Here is a tiny trained network, its code and every weight. The questions are about switching its units off for an input and a class, where a switched-off unit gives its printed mean instead of its output.

import numpy as np


def w(rows, s, z=0):
    codes = np.array(rows[::2]) - 128.0
    scale = np.full(codes.shape[1], s)
    scale[-1] = z or s
    return codes * scale


def norm(h):
    return h / np.sqrt((h * h).mean(-1, keepdims=True) + 1e-5)


def f(y):
    return y / 2 * (1 + np.tanh(0.7978845608 * (y + 0.044715 * y**3)))


def log_softmax(a):
    a = a - a.max(-1, keepdims=True)
    return a - np.log(np.exp(a).sum(-1, keepdims=True))


def net(x, mask):
    res = np.array(x, float).reshape(1, 2) / 4 @ E
    u = 0
    for l in range(4):
        y = f(norm(res) @ A[l][:, :-1].T + A[l][:, -1])
        res = res + np.where(mask[u : u + 3], y, B[l][:, -1]) @ B[l][:, :-1]
        u += 3
    return log_softmax(norm(res)[-1] @ U[:, :-1].T + U[:, -1])


A, B = {}, {}
E = w([
[58,232,190,128],'x0',
[153,210,31,254],'x1',
],0.0039)
A[0] = w([
[241,98,61,57,189],'0.n0',
[27,119,2,161,209],'0.n1',
[74,103,33,10,4],'0.n2',
],0.0054,0.0021)
B[0] = w([
[16,126,134,186,249],'0.n0',
[2,95,162,236,229],'0.n1',
[80,209,141,207,114],'0.n2',
],0.0071,0.0021)
A[1] = w([
[119,254,149,104,46],'1.n0',
[201,230,90,75,82],'1.n1',
[128,200,52,209,2],'1.n2',
],0.0091,0.0023)
B[1] = w([
[88,9,83,175,208],'1.n0',
[148,63,99,30,137],'1.n1',
[166,158,138,95,252],'1.n2',
],0.013,0.0036)
A[2] = w([
[170,88,110,162,112],'2.n0',
[85,177,251,178,3],'2.n1',
[170,99,197,95,169],'2.n2',
],0.012,0.0048)
B[2] = w([
[95,62,133,8,160],'2.n0',
[218,68,91,35,224],'2.n1',
[158,178,63,207,251],'2.n2',
],0.011,0.0029)
A[3] = w([
[254,166,150,222,5],'3.n0',
[161,227,135,36,2],'3.n1',
[188,147,129,152,75],'3.n2',
],0.0085,0.003)
B[3] = w([
[164,181,118,250,252],'3.n0',
[23,103,137,123,140],'3.n1',
[115,129,46,107,158],'3.n2',
],0.016,0.0037)
U = w([
[181,172,63,187,246],'0',
[71,7,122,138,188],'1',
[202,48,71,77,213],'2',
[114,175,131,56,1],'3',
[92,184,198,95,1],'4',
[128,133,196,71,1],'5',
[106,171,202,67,1],'6',
[124,193,161,43,1],'7',
],0.018,0.0073)

Each question gives the input, the list of numbers given to net, and the class t.
The units are the neurons (one row each of A and B). Each row of codes is followed by its name. A weight is (code - 128) times the scale printed after its matrix; where a second scale follows, it is the last column's (A, B and U).
mask holds one flag per neuron, layer by layer. A switched-off neuron (its flag False) gives its mean, the last column of its row in B, instead of its output. The means were averaged over made-up inputs and are rounded, as every weight is.
A unit's drop is (log p(t) with every unit on - log p(t) with that unit switched off) / (log p(t) with every unit on - log p(t) with every unit switched off).
The circuit of an input: a set's keep is (log p(t) with only the set's units on - log p(t) with every unit switched off) / (log p(t) with every unit on - log p(t) with every unit switched off). Starting from all 12 units, units are removed one at a time, each time the one whose removal leaves the highest keep (on an exact tie, the one counted first), for as long as the keep stays at least 0.8.
units of the circuit, in order: the units of the circuit, biggest drop first
unit that matters most: the unit with the biggest drop
top k neurons: the k neurons with the biggest drops, biggest first
top k neurons in layer l: the k neurons of layer l with the biggest drops, biggest first
drop when u is switched off: that unit's drop, to one decimal
input [-4,-5], class 0: units of the circuit, in order	[2.n2]
input [-6,2], class 1: top 2 neurons	[3.n0, 0.n0]
input [4,-5], class 0: top 3 neurons	[2.n2, 0.n0, 0.n1]
input [-1,2], class 2: top 4 neurons	[0.n1, 2.n1, 1.n0, 2.n2]
input [-8,-6], class 1: units of the circuit, in order	[0.n0, 2.n1]
input [3,0], class 2: units of the circuit, in order	[0.n0, 0.n1, 1.n1]
input [2,0], class 2: top 4 neurons	[0.n0, 0.n1, 1.n1, 0.n2]
input [-2,2], class 2: units of the circuit, in order	[2.n1, 1.n0, 0.n1, 3.n0]
input [2,-2], class 2: top 2 neurons	[0.n0, 1.n1]
input [6,4], class 1: units of the circuit, in order	[1.n0, 3.n0]
input [-2,-4], class 0: top 2 neurons in layer 2	[2.n2, 2.n0]
input [-1,3], class 2: top 2 neurons	[0.n1, 2.n1]
input [-1,-3], class 2: top 3 neurons	[2.n1, 1.n0, 1.n1]
input [-4,-7], class 0: top 2 neurons	[1.n0, 2.n2]
input [8,-6], class 1: unit that matters most	1.n2
input [-3,-2], class 2: top 2 neurons	[0.n2, 1.n0]
input [5,-5], class 0: top 4 neurons	[2.n2, 0.n0, 0.n1, 2.n0]
input [5,-4], class 1: top 3 neurons	[1.n0, 1.n2, 0.n1]
input [3,-3], class 2: top 2 neurons	[0.n0, 1.n0]
input [-8,1], class 1: unit that matters most	0.n0
input [-4,-4], class 0: top 2 neurons in layer 2	[2.n0, 2.n2]
input [8,-3], class 1: drop when 1.n0 is switched off	1.9
input [8,3], class 1: drop when 1.n0 is switched off	0.3
input [-1,1], class 2: drop when 2.n1 is switched off	1.7
